Here is a tiny trained network, its code and every weight. The questions are about switching its units off for an input and a target symbol, where a switched-off unit gives its printed mean instead of its output.

import numpy as np


def w(rows, s, z=0):
    codes = np.array(rows[::2]) - 128.0
    scale = np.full(codes.shape[1], s)
    scale[-1] = z or s
    return codes * scale


def norm(h):
    return h / np.sqrt((h * h).mean(-1, keepdims=True) + 1e-5)


def f(y):
    return y / 2 * (1 + np.tanh(0.7978845608 * (y + 0.044715 * y**3)))


def softmax(a):
    e = np.exp(a - a.max(-1, keepdims=True))
    return e / e.sum(-1, keepdims=True)


def log_softmax(a):
    a = a - a.max(-1, keepdims=True)
    return a - np.log(np.exp(a).sum(-1, keepdims=True))


def net(x, mask):
    ids = ['βδεζθμτφψω'.index(c) for c in x.split()]
    T = len(ids)
    res = E[ids] + P[:T]
    u = 0
    for l in range(2):
        q, k, v = (norm(res) @ M[l].T for M in (Q, K, V))
        z = softmax(np.where(np.tri(T) > 0, q @ k.T / 3**0.5, -1e9)) @ v
        res = res + np.where(mask[u], z, O[l][:, -1]) @ O[l][:, :-1]
        u += 1
        y = f(norm(res) @ A[l][:, :-1].T + A[l][:, -1])
        res = res + np.where(mask[u : u + 12], y, B[l][:, -1]) @ B[l][:, :-1]
        u += 12
    return log_softmax(norm(res)[-1] @ U[:, :-1].T + U[:, -1])


Q, K, V, O, A, B = {}, {}, {}, {}, {}, {}
E = w([
[128,139,144],'β',
[134,133,109],'δ',
[174,200,75],'ε',
[112,107,170],'ζ',
[132,133,159],'θ',
[121,140,141],'μ',
[129,139,141],'τ',
[89,102,130],'φ',
[253,170,5],'ψ',
[204,164,48],'ω',
],0.004)
P = w([
[123,207,54],'0',
[76,34,147],'1',
[233,231,166],'2',
[36,158,133],'3',
[89,2,166],'4',
[243,238,161],'5',
[37,176,171],'6',
[63,41,19],'7',
[249,235,172],'8',
],0.0026)
Q[0] = w([
[108,129,170],'L0H1',
[128,64,86],'L0H1',
[253,204,109],'L0H1',
],0.0035)
K[0] = w([
[127,137,209],'L0H1',
[87,110,123],'L0H1',
[172,255,26],'L0H1',
],0.0029)
V[0] = w([
[90,124,128],'L0H1',
[131,137,183],'L0H1',
[115,166,2],'L0H1',
],0.0013)
O[0] = w([
[133,165,252,121],'L0H1',
[118,74,209,103],'L0H1',
[61,208,111,255],'L0H1',
],0.0011,0.00056)
A[0] = w([
[176,162,144,131],'L0N1',
[108,146,63,187],'L0N2',
[139,211,152,181],'L0N3',
[174,2,185,54],'L0N4',
[30,107,185,107],'L0N5',
[114,139,85,114],'L0N6',
[124,126,124,125],'L0N7',
[80,135,203,54],'L0N8',
[189,154,231,6],'L0N9',
[134,67,149,81],'L0N10',
[155,57,106,66],'L0N11',
[198,150,144,137],'L0N12',
],0.0044,0.0018)
B[0] = w([
[114,85,171,172],'L0N1',
[113,102,222,202],'L0N2',
[83,1,119,251],'L0N3',
[175,97,59,104],'L0N4',
[215,195,83,160],'L0N5',
[98,110,217,141],'L0N6',
[126,130,131,126],'L0N7',
[177,129,32,115],'L0N8',
[20,130,173,122],'L0N9',
[161,147,62,93],'L0N10',
[131,170,77,92],'L0N11',
[131,86,196,175],'L0N12',
],0.0027,0.0017)
Q[1] = w([
[173,11,120],'L1H1',
[134,122,161],'L1H1',
[190,1,98],'L1H1',
],0.011)
K[1] = w([
[38,254,140],'L1H1',
[89,108,156],'L1H1',
[74,241,128],'L1H1',
],0.0084)
V[1] = w([
[193,254,123],'L1H1',
[213,136,246],'L1H1',
[119,98,150],'L1H1',
],0.0037)
O[1] = w([
[233,147,228,182],'L1H1',
[239,219,4,2],'L1H1',
[110,129,81,97],'L1H1',
],0.0027,0.00075)
A[1] = w([
[181,106,117,117],'L1N1',
[139,157,85,25],'L1N2',
[116,123,100,142],'L1N3',
[164,135,105,38],'L1N4',
[149,176,98,29],'L1N5',
[160,104,141,253],'L1N6',
[116,129,148,153],'L1N7',
[134,99,146,169],'L1N8',
[98,140,109,143],'L1N9',
[158,9,100,147],'L1N10',
[117,61,108,253],'L1N11',
[95,141,134,75],'L1N12',
],0.012,0.0019)
B[1] = w([
[123,66,77,159],'L1N1',
[128,138,192,117],'L1N2',
[160,156,127,133],'L1N3',
[97,69,137,120],'L1N4',
[71,141,214,134],'L1N5',
[116,153,47,196],'L1N6',
[111,106,96,162],'L1N7',
[75,131,110,164],'L1N8',
[196,124,114,151],'L1N9',
[153,238,1,253],'L1N10',
[98,218,106,214],'L1N11',
[160,80,96,147],'L1N12',
],0.0052,0.0033)
U = w([
[151,76,112,42],'β',
[63,90,141,75],'δ',
[151,234,245,158],'ε',
[139,192,36,211],'ζ',
[224,127,117,223],'θ',
[108,24,112,127],'μ',
[147,89,118,11],'τ',
[2,171,89,228],'φ',
[225,92,161,66],'ψ',
[168,107,137,4],'ω',
],0.0092,0.003)

Each question gives the input, a string of symbols that net reads in full, and the target symbol t.
The units are the heads (3 rows each of Q, K, V and O) and the neurons (one row each of A and B). Each row of codes is followed by its name. A weight is (code - 128) times the scale printed after its matrix; where a second scale follows, it is the last column's (O, A, B and U).
mask holds one flag per unit, layer by layer, with each layer's heads first. A switched-off unit (its flag False) gives its mean, the last column of its rows in O or B, instead of its output. The means were averaged over made-up inputs and are rounded, as every weight is.
A unit's drop is (log p(t) with every unit on - log p(t) with that unit switched off) / (log p(t) with every unit on - log p(t) with every unit switched off).
most important unit: the unit with the biggest drop
k most important neurons: the k neurons with the biggest drops, biggest first
top k neurons in layer l: the k neurons of layer l with the biggest drops, biggest first
input ε μ ψ ε θ θ ζ, target θ: most important unit	L0N5
input μ μ ε τ μ μ ω, target μ: top 3 neurons in layer 0	L0N4, L0N5, L0N2
input ε ε θ θ ε ε δ ε, target ε: 3 most important neurons	L0N3, L1N2, L1N5
input ω μ ε ψ θ φ ω, target θ: 3 most important neurons	L0N4, L0N2, L1N9
input β ε μ φ, target ε: 2 most important neurons	L0N3, L1N10
input θ ε φ μ θ φ δ, target θ: 2 most important neurons	L1N9, L0N5
input β ε ε δ μ ψ μ, target μ: 3 most important neurons	L1N11, L1N10, L1N12
input φ δ θ ω ε φ θ, target ε: top 3 neurons in layer 0	L0N5, L0N3, L0N9
input ε θ ω φ, target θ: top 4 neurons in layer 0	L0N5, L0N3, L0N9, L0N4
input φ μ τ μ, target μ: 4 most important neurons	L1N11, L1N10, L0N5, L1N12
input ε β ε ζ φ δ, target μ: 2 most important neurons	L1N11, L1N10
input θ ε ε μ, target ε: 3 most important neurons	L0N2, L1N10, L1N5
input ε φ μ ε ψ ε ψ ω φ, target φ: 2 most important neurons	L0N3, L1N10
input μ ψ ζ μ ε μ, target ε: top 2 neurons in layer 1	L1N10, L1N11
input θ φ ψ μ θ φ β, target θ: 2 most important neurons	L1N9, L0N5
input τ μ ψ ε μ μ τ, target μ: top 4 neurons in layer 1	L1N11, L1N10, L1N12, L1N6
input φ ζ θ ε θ ε ω, target θ: most important unit	L1N9
input μ ε ε ε ε τ, target ε: 2 most important neurons	L0N9, L1N10
input φ μ ε ε ε φ φ, target ε: 2 most important neurons	L0N5, L0N3
input ε θ φ μ, target θ: top 3 neurons in layer 0	L0N5, L0N3, L0N4
input φ β φ ε ε ψ ζ, target ε: most important unit	L0N5
input ζ θ μ φ, target θ: top 2 neurons in layer 1	L1N9, L1N12
input ε φ β ε μ ζ τ, target μ: top 2 neurons in layer 0	L0N4, L0N5
input ζ μ μ φ μ θ ε, target μ: top 3 neurons in layer 0	L0N4, L0N2, L0N3
